(in the rows, 128 means zero)
Each row is followed by its group and then its class within the group.
112	114	138	134	122	126	136	119	132	127	131	131	127	130	120	146	132	131	159	133	140	139	132	114	122	143	117	126	124	139	136	128	135	136	145	136	131	123	122	129	134	127	115	134	119	135	131	131 -> (79) > (33)
136	67	121	112	136	119	123	160	122	117	167	126	132	148	99	98	58	136	162	139	100	144	117	132	132	131	114	116	146	154	186	129	138	126	56	135	142	119	170	152	111	154	133	114	124	125	127	108 -> (83) > (36)
132	85	139	114	138	135	94	119	125	134	143	129	133	124	122	147	131	128	81	140	128	135	115	135	129	130	120	118	131	138	135	152	130	120	115	141	131	125	135	116	127	137	135	105	139	124	134	124 -> (82) > (37)
100	58	137	128	124	130	118	133	126	118	127	134	124	118	108	155	163	100	128	176	148	119	114	128	127	135	120	122	120	139	134	128	130	108	115	136	137	113	105	127	119	136	108	122	122	122	128	147 -> (82) > (35)
141	153	135	129	118	112	127	123	134	133	117	127	131	126	164	99	147	109	66	107	106	112	136	118	123	138	143	137	145	112	133	112	128	141	135	145	112	122	117	147	128	108	147	144	125	151	140	151 -> (76) > (38)
143	142	119	127	134	121	97	141	134	122	127	129	128	155	124	138	130	119	143	131	141	107	129	119	126	128	135	129	113	157	132	148	152	137	125	131	127	135	152	100	123	116	132	131	124	128	132	110 -> (79) > (33)
108	30	124	129	130	120	139	140	123	119	143	126	136	163	94	108	123	120	119	152	121	132	111	132	121	129	125	115	137	139	142	109	131	123	89	125	130	115	122	144	135	145	112	126	125	142	131	132 -> (82) > (35)
106	86	131	126	124	124	117	135	130	100	143	142	110	146	115	118	110	112	107	160	109	127	124	106	123	133	115	118	119	135	153	124	105	125	130	119	138	113	143	132	123	148	137	88	127	123	129	134 -> (83) > (36)
138	138	132	132	126	112	94	139	131	128	127	137	124	130	158	130	143	116	165	132	124	118	125	101	132	133	121	132	117	152	134	142	130	140	119	129	136	136	136	120	126	122	136	111	122	124	121	126 -> (79) > (44)
110	107	137	128	124	130	139	129	125	140	144	128	123	120	92	138	106	122	128	141	120	103	109	129	123	127	119	130	139	118	121	138	133	132	91	132	145	106	114	94	132	134	112	106	134	129	126	117 -> (83) > (42)
125	114	144	127	115	117	126	144	132	116	136	136	133	133	134	114	129	107	129	143	118	103	154	119	121	133	117	128	116	130	159	117	127	137	154	131	132	107	126	127	127	123	134	105	115	130	129	139 -> (83) > (36)
124	151	119	131	130	134	144	114	102	135	127	118	142	106	138	123	139	120	112	121	109	125	118	124	125	125	134	127	137	94	126	108	124	123	109	138	137	139	141	131	139	117	115	143	135	140	121	128 -> (76) > (25)
115	101	113	129	130	137	130	132	120	119	150	129	120	127	102	126	118	120	127	144	121	117	103	142	120	124	119	125	131	126	131	125	125	118	109	129	132	119	129	118	125	137	121	119	129	125	119	119 -> (83) > (42)
113	101	130	116	120	108	119	133	128	126	127	135	132	128	106	140	124	123	148	130	141	127	123	114	144	135	128	131	132	132	132	91	154	143	118	128	134	131	123	118	135	123	116	122	130	152	130	133 -> (79) > (33)
128	91	135	119	128	129	117	129	131	130	153	136	127	126	117	119	105	123	98	122	95	127	113	132	129	132	122	111	131	153	149	125	132	135	81	137	137	116	136	136	128	143	128	120	132	150	143	124 -> (83) > (42)
117	71	143	130	125	130	126	136	130	130	153	136	134	121	69	133	109	118	105	144	113	128	112	129	131	124	126	125	129	129	144	108	134	124	116	139	134	112	119	146	131	137	127	121	121	133	132	135 -> (82) > (35)
114	91	135	118	126	132	122	125	132	124	128	132	131	118	114	138	129	127	108	154	124	128	119	133	133	127	115	138	131	123	139	135	118	128	119	124	132	120	111	122	121	142	119	114	132	138	121	125 -> (83) > (42)
124	122	154	119	130	130	102	119	124	135	132	129	115	113	124	132	118	132	112	150	162	133	132	134	123	134	119	128	124	127	131	146	126	133	123	132	131	125	116	109	133	136	111	139	128	115	123	132 -> (82) > (37)
120	135	130	123	129	112	119	146	129	114	140	139	119	140	112	105	110	116	87	152	120	98	127	113	125	131	118	125	126	124	142	122	116	135	116	134	134	121	122	119	127	129	130	93	136	128	119	145 -> (83) > (36)
134	132	120	130	126	125	111	126	136	129	127	134	131	134	157	124	136	140	168	119	113	110	127	111	127	134	123	137	127	136	134	139	140	126	106	130	138	141	145	125	128	118	127	116	131	131	138	127 -> (79) > (44)
122	84	132	125	132	122	122	129	125	127	137	134	120	125	106	146	101	130	112	153	111	126	114	127	137	131	129	120	125	123	141	111	130	123	143	127	146	118	113	131	126	139	123	110	122	133	130	135 -> (83) > (42)
116	137	142	129	126	134	124	116	123	136	125	128	143	88	144	140	159	119	139	128	127	125	125	121	127	127	132	131	130	123	127	121	131	129	159	138	126	137	93	140	138	111	117	148	126	132	124	140 -> (76) > (25)
122	112	123	124	134	135	110	128	105	124	132	135	126	118	113	132	119	105	119	159	118	110	116	123	128	131	121	130	113	129	140	133	131	125	91	139	135	122	131	103	125	136	118	122	137	129	131	118 -> (83) > (42)
111	88	121	126	128	136	141	128	119	127	140	131	129	122	124	117	116	124	143	142	109	114	112	122	115	130	113	122	139	126	149	120	118	124	84	129	142	110	130	117	127	135	130	106	133	137	113	128 -> (83) > (36)
118	74	146	128	122	120	109	129	130	119	142	143	118	137	118	127	127	105	110	163	118	120	116	111	127	137	117	120	129	129	162	125	118	138	107	131	133	113	118	124	136	142	126	93	119	124	127	136 -> (83) > (36)
133	159	145	127	128	138	115	112	130	140	122	120	134	92	174	118	159	117	107	130	122	118	133	121	123	132	123	129	135	104	132	128	118	128	171	144	119	133	107	142	141	118	130	148	127	125	118	151 -> (76) > (25)
96	33	132	129	119	153	128	140	138	118	144	129	132	113	101	149	151	98	110	158	117	112	119	138	128	132	124	122	131	138	141	95	134	126	135	141	120	110	100	144	134	125	109	121	117	136	121	159 -> (82) > (35)
143	120	136	118	126	118	142	115	128	147	121	120	127	139	143	131	115	132	70	124	109	147	137	116	133	137	140	131	131	96	129	108	123	135	150	121	132	136	139	146	129	119	145	150	121	149	144	147 -> (76) > (25)
142	196	127	126	125	125	144	123	120	146	105	120	134	120	157	94	119	122	57	97	112	127	129	122	122	129	136	154	142	83	114	129	106	133	97	141	124	141	129	133	142	107	145	139	148	142	125	129 -> (76) > (38)
114	69	130	139	139	137	111	139	126	116	140	131	124	114	108	147	133	119	156	155	141	143	118	136	128	124	117	119	118	155	137	133	131	119	111	140	123	129	127	136	127	144	110	122	118	106	113	121 -> (82) > (35)
121	119	127	134	132	120	127	123	134	127	135	122	129	119	101	136	127	105	110	149	115	100	125	130	116	124	121	128	129	116	134	124	146	127	117	135	133	107	116	102	132	125	121	125	136	134	124	132 -> (83) > (42)
125	156	138	127	141	131	139	118	111	140	124	121	136	109	148	118	138	122	109	118	113	143	133	147	141	121	136	135	145	111	123	122	118	125	147	127	121	131	110	142	137	30	115	157	126	126	122	129 -> (76) > (25)
